What each symbol does to the objects:
at | χ ζ α ξ σ τ
gim | tob pog kas dud ves suk
lag | kuz nef pov gor bol bug
tir | pav gim keb paf tob pog
dav | kag ras dit fiz pem guz
rar | voz lil gon lud luf lim
lav | ket zut zed sed zil lef
sep | zed vot lag zut gor ket
kuz | nik bol lud sep lag dos
pim | mis kag naz guz mem pem
pup | vot lav dos tem ket zut
raz | tem piv lav led sed sar
kem | gev pap fiz zar gom rar
nef | bol bug geg pup dos sep
geg | per nik lim dos fer lag
zut | zil lef gor rep vir raz
gev | gon gom baz lil kem voz
led | gak dip sed zit dun rav
rof | kas pav mit pog tuf tob
suk | naz dit tir kag paf mis
gor | sep pup bol vir vot lav
luf | rar zar gev pov lil nuv
vir | zut tem vot sar lef sed
keb | kal kas led tob zit tuf
ket | pup zil bug raz lav vir
ras | pem guz mis vez lok baz
pov | lud geg lil bol per nik
fer | geg kuz nuv bug nik bol
mem | pim dav suk pep kag ras
lef | vir raz pup ref tem piv
lok | ras pep pim sor guz fiz
bol | lag dos per vot nef zed
rav | mit keb ref pav kal kas
nik | fer lag kib zed kuz nef
nuv | lim lud voz nik kib per
rep | piv ref vir mit sar led
kas | zit tuf dip ves rof tir
mis | dud mem pog lok pim dav
voz | pap luf sor kib rar zar
vez | nir gon lok voz sor kem
per | pov fer zar nef geg kuz
paf | suk dud tob dav dit pim
tuf | rof tir rav naz pav gim
lil | luf lim kem per zar kib
guz | lok baz mem gon pep nir
dos | nef zed fer ket bug gor
gom | kem voz nir lim pap luf
piv | sed sar zut dip rep gak
pem | dav lok dud nir ras pep
pap | gom rar vez nuv voz lil
dun | led mit piv kas dip kal
ref | sar led tem kal gak dip
zed | bug gor kuz zil sep pup
lud | kib per luf lag pov fer
tob | tir ves zit dit gim naz
pep | guz fiz kag gev baz vez
zil | lav vir sep piv zut tem
dip | dun rav rep rof mit keb
vot | gor ket nef lef pup zil
gon | sor kem pep luf gev pap
gak | ref dun raz keb led mit
ves | gim naz rof mis pog paf
nir | fiz sor ras pap vez gev
pog | ves suk tuf pim naz dit
tem | lef sed ket gak raz rep
pav | tuf tob kal suk tir ves
mit | dip kal sar tuf rav zit
zar | lil nuv gom geg lim lud
sar | rep gak lef rav ref dun
sor | vez gev guz rar gon gom
kib | nuv pov rar kuz lud geg
kal | rav zit gak tir keb rof
fiz | baz vez pem gom nir gon
naz | pog paf pav mem suk dud
zit | keb rof dun gim kas pav
sed | raz rep zil dun piv ref
dud | dit pim ves ras mis kag
bug | dos sep nik lav zed vot
lim | zar kib pap fer nuv pov
dit | paf mis gim pem dud mem
kag | mem pem paf baz dav lok
baz | pep nir dav kem fiz sor

The rows follow the links: the fewer symbols apart two objects are, the more alike their rows tend to be.

Each row is also shifted at random along 7 hidden directions that mean nothing.

Some objects, each with a row of numbers:
pim: 16,-109,254,431,12,41,-98,319,21,-292,7,-94,218,-166,-196,140,182,-306,-95,-501,-368,289,-283,35,-87,-1,598,372,-391,-123,7,-309,-113,-93,203,12,-146,135,132,157,-251,-46,240,-47,57,-72,-120,63,-149,45,-407,29,-194,-170,-55,-21,227,-8,-29,357,123,-272
tir: -647,139,344,-97,419,-50,536,524,-266,-191,541,-413,222,-64,-176,89,-223,-96,-329,139,-258,-104,-139,-371,374,531,-114,20,22,50,132,132,-237,487,122,-65,-22,193,248,149,-119,-262,114,851,186,114,-543,-200,362,-459,-68,255,197,-571,-30,354,-294,-90,109,140,159,-91
kuz: 104,-130,170,-683,-48,220,131,-134,-174,135,-246,24,60,-119,123,255,-159,-141,366,405,-37,-309,172,-246,243,61,-469,122,364,544,9,294,136,179,-137,-158,239,-219,17,258,-37,184,153,836,30,489,91,32,175,-592,582,150,-311,-143,19,179,-281,-422,-202,-29,-55,-78
lud: -38,359,258,-8,-87,-136,166,-211,-39,82,89,352,-28,303,-177,233,-102,279,111,253,25,-263,13,273,337,-15,211,-103,-58,-87,-109,457,203,149,158,225,128,58,-364,117,48,-129,-218,-468,-226,87,151,87,-39,24,153,113,-108,-91,34,-303,-272,-68,-476,-109,-17,283
pem: -17,-676,40,139,341,131,-117,119,-182,-175,-93,-183,-34,-224,119,352,40,-612,183,-73,-359,498,-537,-232,-276,-29,11,624,-28,15,-96,-259,-152,-116,373,-224,-79,270,-16,15,-119,-594,47,369,106,-41,-134,37,-251,-404,-67,230,-344,151,-84,137,-10,-83,-113,605,275,-160
pog: -40,603,514,441,-16,-164,61,187,-59,-305,292,-33,481,240,-396,61,179,200,-495,-379,-36,5,-218,44,377,118,688,-283,-114,-321,156,-172,-160,275,62,153,15,249,210,-105,-74,-108,37,-463,61,59,-199,-64,269,213,-365,230,136,-109,-102,-400,174,34,78,-41,219,-41
nuv: 372,48,-40,13,-20,-40,146,-84,154,166,-66,415,-159,188,-228,240,-199,13,326,17,-102,-131,97,309,61,-101,156,173,-417,133,-309,512,184,153,338,59,-12,12,-440,367,-9,-93,-105,-340,-231,-8,184,115,-250,1,110,92,-194,-237,-71,21,-419,-140,-620,197,-15,291
nir: 575,-129,-307,160,88,219,-235,-14,-319,-78,-129,-4,-94,71,116,91,-85,15,133,118,-193,97,37,29,157,389,-179,-288,36,69,-35,-149,62,-80,165,-332,194,-339,-1,67,91,463,-168,-14,-57,-353,218,280,-191,0,-116,-206,-109,-202,276,279,138,79,79,-154,-35,-256
sar: -181,-48,-625,-234,-170,381,206,452,181,-2,-61,-227,-253,-117,131,-296,-178,22,-132,-87,-8,-146,643,68,-81,421,-312,-88,-340,464,-82,108,52,114,-310,-53,-242,-334,322,248,-90,627,352,478,255,-342,-135,-130,25,151,-79,-465,296,-680,20,804,-213,134,268,-267,-285,-242
geg: -28,163,134,-155,-107,138,-76,-290,52,214,-346,530,35,243,-273,471,20,-229,399,-112,132,74,64,278,32,-195,171,46,-10,278,-186,261,255,96,236,-58,73,0,-337,168,149,-139,16,-361,-31,251,146,184,-97,-40,306,321,-313,295,-213,-197,-304,-330,-513,193,189,191
pov: -1072,239,19,-94,-15,133,20,-126,-161,163,-7,391,44,96,-272,282,-41,33,183,93,25,-230,278,88,328,155,-158,-371,34,222,5,258,296,48,237,-80,91,-456,-221,304,233,465,-38,-117,-198,-39,207,325,-48,-19,193,40,-129,-44,-4,100,-18,-204,-251,-162,-63,-87
tuf: -237,246,195,220,243,-61,144,320,13,13,234,50,177,-31,-516,244,17,-368,-113,-504,61,417,-163,-100,-246,-88,250,52,38,-73,98,-162,-143,168,414,-25,-285,247,28,-3,255,-549,254,129,145,45,-394,26,104,28,-80,394,84,439,-420,43,53,-183,40,501,357,4
mem: 183,-143,278,271,123,-142,-214,57,-203,-210,173,-191,228,-346,-2,-50,287,-135,-71,-123,-159,172,-313,-351,-5,-48,131,24,215,-291,215,-498,-143,-246,82,14,15,-112,162,-56,-38,131,13,276,-77,50,-66,95,-43,-63,-239,-34,-197,247,88,-128,605,-6,284,146,23,-380
fer: -119,578,70,79,-149,-362,-264,-30,64,249,-151,114,48,54,-165,-206,-201,158,387,-318,127,-75,303,-212,-208,-242,274,-333,266,79,-1,-123,-182,95,165,-242,298,-286,-146,14,316,405,153,308,-328,283,289,122,-175,181,42,31,-228,397,-53,-28,273,-341,134,54,-56,108
pup: 71,-227,-118,-235,-232,42,-135,-579,492,36,-185,20,-266,113,363,-368,223,187,367,284,269,-291,227,200,12,-152,120,144,-179,40,-118,282,132,-44,-469,353,90,119,-116,35,-173,414,-246,-449,11,-65,84,-212,-43,322,170,-260,86,-169,122,-257,-191,347,-122,-134,-275,33
sep: -746,-570,-308,-629,-48,374,-183,-435,126,207,-369,3,-76,-414,335,-141,231,-232,558,306,126,-200,334,-286,-85,-176,-719,76,301,425,82,-18,193,-228,-377,-157,101,-567,61,140,78,813,68,527,-3,227,172,105,9,-278,447,-187,-179,164,21,257,163,-151,188,-60,-272,-366
lok: -442,-572,18,151,443,3,-123,-146,-320,-193,77,-282,-38,7,278,133,-21,-222,71,363,-257,298,-596,-219,36,178,-213,232,175,-192,-26,-167,-183,-103,249,-241,172,271,-60,-210,-72,-471,-395,100,46,-104,-70,56,-72,-399,-122,136,-144,27,158,9,-59,196,13,223,204,-50
kem: 652,274,-25,380,-328,12,-141,429,-345,-16,-226,356,63,-10,-246,488,-100,-103,-302,-432,-200,329,-38,263,-173,-110,239,-59,-111,-58,-40,-273,145,-301,337,-80,-172,-159,-99,92,72,-285,369,-223,-88,-73,347,271,-254,124,-201,-56,-322,213,13,95,269,-257,-225,-93,68,47
lav: 91,49,366,-270,-387,-53,2,-328,-103,-76,90,33,-194,-53,350,187,278,115,-118,450,376,30,-76,35,49,-128,60,60,522,-116,216,-73,215,-181,-481,714,-80,324,2,-180,-153,-454,-95,65,195,175,-79,-171,266,76,441,-213,-84,487,216,-496,73,114,-46,-223,-39,-8
dit: 311,87,160,413,216,-344,-144,-75,319,-236,94,-339,318,181,-37,-600,78,305,-68,-303,-199,-186,-255,-57,153,-34,582,73,-424,-374,-65,-99,-410,197,-46,-151,260,201,144,-192,-171,328,-260,-464,-186,-41,-81,-180,-27,155,-580,128,204,-487,62,-306,117,270,240,53,-17,77
dav: 227,-29,344,496,177,-543,-77,357,-188,-314,254,-502,51,-246,200,-247,-131,-17,-62,-166,-287,291,-494,-459,-270,19,436,327,91,-411,84,-503,-491,-40,202,8,47,339,116,-127,-152,-452,69,649,-133,52,-134,-96,-191,-111,-385,-20,-256,91,172,5,352,9,339,331,61,-54
vez: 63,13,-137,291,13,91,36,330,-336,-238,33,-104,-85,250,89,164,-289,176,-226,142,-376,30,-95,174,269,526,78,-42,-266,-25,-120,35,-52,77,174,-196,184,26,19,37,-186,-83,-159,-108,4,-326,130,78,-88,-79,-294,-138,-28,-672,308,281,-180,131,-110,-204,32,-16
dun: 90,-218,-174,-370,-53,325,271,145,-67,67,128,-3,-27,-267,4,179,148,-114,-474,172,160,-24,126,27,-18,9,-657,-56,191,96,192,-26,242,-181,-262,183,-384,-113,214,-77,2,-205,207,157,303,4,-205,-51,302,-118,201,-50,300,171,-164,165,31,-16,132,-209,-51,-130
rav: 1317,-336,-103,-315,29,300,380,155,246,132,78,118,-122,-295,-207,278,154,-477,-67,-65,108,72,180,111,-154,-90,-274,340,-224,277,-19,256,247,3,-45,268,-515,97,2,253,-77,-353,309,160,318,5,-404,-107,117,-84,257,90,173,54,-359,254,-311,-85,-203,272,97,-67
ras: 316,-200,28,385,172,-86,-276,3,-167,-133,52,-150,-47,-169,98,74,142,-257,193,-159,-151,382,-246,-241,-179,30,173,80,148,-167,66,-401,-128,-223,262,-137,45,-56,11,-14,84,18,-50,242,-53,-169,-25,176,-252,27,-196,-78,-242,316,107,58,389,54,194,319,125,-307
bol: -1026,741,458,113,-543,-244,59,271,-147,-143,-20,90,175,146,-155,105,-120,377,-288,-200,-30,-212,174,148,214,4,613,-209,-48,-7,85,-13,43,117,-177,317,125,-17,92,97,-143,57,309,40,-79,249,187,-63,86,201,-48,-123,-169,-186,134,-184,185,-227,-119,-343,-94,98
luf: 1,7,-94,45,171,-452,255,568,-133,84,187,-234,-74,-184,115,-247,-655,231,-37,122,-430,-212,-88,-232,-142,-28,-235,276,-203,-79,-182,181,-272,44,288,-287,109,-44,-165,107,-78,-240,37,708,-459,104,208,-55,-293,-386,-154,-79,-162,-477,183,458,-171,-155,-69,57,-198,357
paf: 765,-58,256,99,183,-51,5,182,81,-160,70,-328,334,-122,-140,-240,44,-120,0,-258,-272,-65,-124,-288,113,94,303,172,-156,9,84,-160,-303,209,-23,-212,141,32,294,93,-206,306,139,377,-5,154,-207,-56,75,-169,-281,134,-14,-386,-56,81,109,-71,208,216,35,-243
fiz: 993,-281,-217,136,119,302,-240,-238,-135,-67,-244,175,-133,221,64,315,45,-218,275,93,-77,295,-181,191,83,248,-3,11,-92,115,-170,19,105,-97,223,-182,138,16,-141,21,-1,1,-253,-382,54,-285,119,225,-221,-38,-42,17,-168,-75,114,66,-185,109,-223,86,145,-101
led: -4,-214,-488,-105,41,97,84,193,267,147,-99,-97,-95,-126,23,-278,-114,-119,-136,-203,111,88,150,42,-480,-193,-362,152,-124,116,-42,-35,-111,-74,-112,-160,-296,22,109,-167,102,-176,173,56,157,-73,-106,-165,17,48,-44,2,315,116,-268,296,-91,24,256,33,-19,87

From each start, follow one symbol. Which object do you reach?
Answers are names.
new walk
793,292,296,-247,-563,27,-197,-210,204,113,-453,345,49,-30,-96,222,194,-122,311,-298,178,-26,196,153,-33,-400,433,115,57,305,-13,-5,208,-45,-195,236,66,-82,-58,185,-39,119,328,-35,25,413,228,0,-13,142,339,55,-337,312,-117,-301,73,-366,-293,74,26,50
τ
sep
new walk
337,-131,314,268,89,-111,-150,-51,-258,-225,187,-130,166,-233,15,79,334,-130,-76,-73,-138,186,-373,-209,115,3,217,46,217,-359,218,-420,-50,-244,60,147,-22,2,105,-59,-73,10,-77,43,-68,3,-41,112,-44,-18,-191,-47,-157,247,104,-266,497,94,175,71,50,-314
ζ
pem
new walk
206,-41,-52,-86,-240,-71,-52,29,314,-9,-167,-172,-419,-59,283,-147,-90,-132,293,-63,148,274,138,-1,-443,-148,347,458,-32,179,-122,-19,-91,9,-159,310,-92,352,5,88,-156,-333,208,434,162,-16,-89,-299,-155,193,178,-233,-141,106,14,77,-179,41,5,263,-63,91
α
sep
new walk
97,-74,75,317,146,-11,-224,-251,-355,-192,185,-41,-7,84,162,64,224,146,-67,312,-59,109,-239,-61,285,296,5,-364,256,-324,173,-247,24,-153,91,17,189,-99,-26,-109,34,208,-410,-244,-67,-295,46,219,-16,55,-144,-142,-51,99,342,-146,347,259,134,-189,7,-267
χ
lok
new walk
639,591,237,410,-168,-320,131,495,-508,-367,313,-244,6,264,149,-69,-388,707,-584,194,-294,-176,-61,69,414,552,368,-356,-89,-322,58,-82,-156,106,-6,149,236,88,130,-51,-251,3,-80,60,-171,-255,162,-53,6,101,-393,-357,-1,-661,533,53,133,176,22,-565,-201,89
ξ
rar
new walk
267,-59,141,39,88,6,376,167,159,21,263,147,32,-24,-314,294,104,-201,-441,-136,136,217,-225,247,-195,-253,39,249,-141,-165,47,132,105,0,80,370,-551,457,-77,-102,-29,-919,142,-384,253,16,-378,-164,202,74,17,246,255,309,-384,-228,-208,38,-242,218,255,252
ξ
tir
new walk
-275,380,313,93,213,24,229,27,-102,-85,436,64,241,167,-424,113,223,44,-287,-72,143,-70,-3,21,362,237,116,-415,77,-198,215,65,41,236,126,161,-127,19,70,21,135,30,-106,-292,110,-62,-364,92,331,129,-84,211,323,14,-174,-163,72,62,57,-33,195,-146
σ
tir
new walk
-472,-37,-484,356,152,-42,-369,-154,-119,36,-191,71,44,344,94,-237,-192,337,-83,42,-92,5,-182,191,25,50,-253,-375,-61,-281,-141,-90,-104,-171,198,-559,288,-123,-154,-374,210,232,-498,-841,-286,-290,471,196,-247,83,-391,33,100,-56,185,-109,70,234,119,-321,-14,229
ζ
kem
new walk
306,134,-428,-194,-172,-63,-87,197,72,90,-52,-406,-317,-204,329,-557,-165,132,136,22,288,-23,499,-333,-390,146,-261,-275,342,269,105,-296,-176,4,-316,-82,24,-298,272,-84,167,493,254,915,129,-128,-34,-176,24,234,84,-427,201,115,106,538,230,60,642,-169,-279,-198
σ
piv
new walk
-768,155,238,-262,-97,-205,-107,-233,-28,139,-199,60,102,197,71,-4,-164,183,101,152,58,-178,-133,-84,52,-292,-47,11,306,14,1,99,-98,98,-137,-152,329,195,-92,-277,55,-273,-111,19,-154,455,266,-97,128,-251,239,296,-187,243,-25,-389,-104,-233,-85,-91,71,376
α
pov
new walk
-439,-534,-74,143,185,438,-358,-371,7,-29,-205,221,361,-200,-194,225,627,-489,130,-326,-54,195,-241,14,72,-152,-117,-9,-14,-63,121,-320,171,-361,137,-232,-83,-278,77,5,93,434,-98,-675,42,-95,48,356,-33,-56,-121,194,-73,353,-178,-205,402,-33,62,182,203,-448
τ
dav
new walk
195,-242,-52,-403,-335,268,-167,-445,315,158,-446,263,-85,-64,135,-30,262,-167,465,-8,141,-190,274,162,-23,-297,22,243,-90,329,-92,167,259,-154,-343,142,39,-143,-72,185,-111,471,96,-184,63,227,226,-15,-69,69,336,-88,-157,66,-32,-150,-77,-111,-206,22,-149,-77
τ
pup
new walk
448,104,334,-159,-389,-291,-206,-365,166,82,-135,15,-56,-118,300,-178,241,173,125,77,338,-98,-15,-56,-176,-464,229,79,361,-127,142,-182,32,-240,-420,466,22,138,-63,-155,-59,-43,48,26,-63,359,141,-197,79,197,274,-148,-163,577,82,-507,315,-19,74,-90,-149,74
α
bol
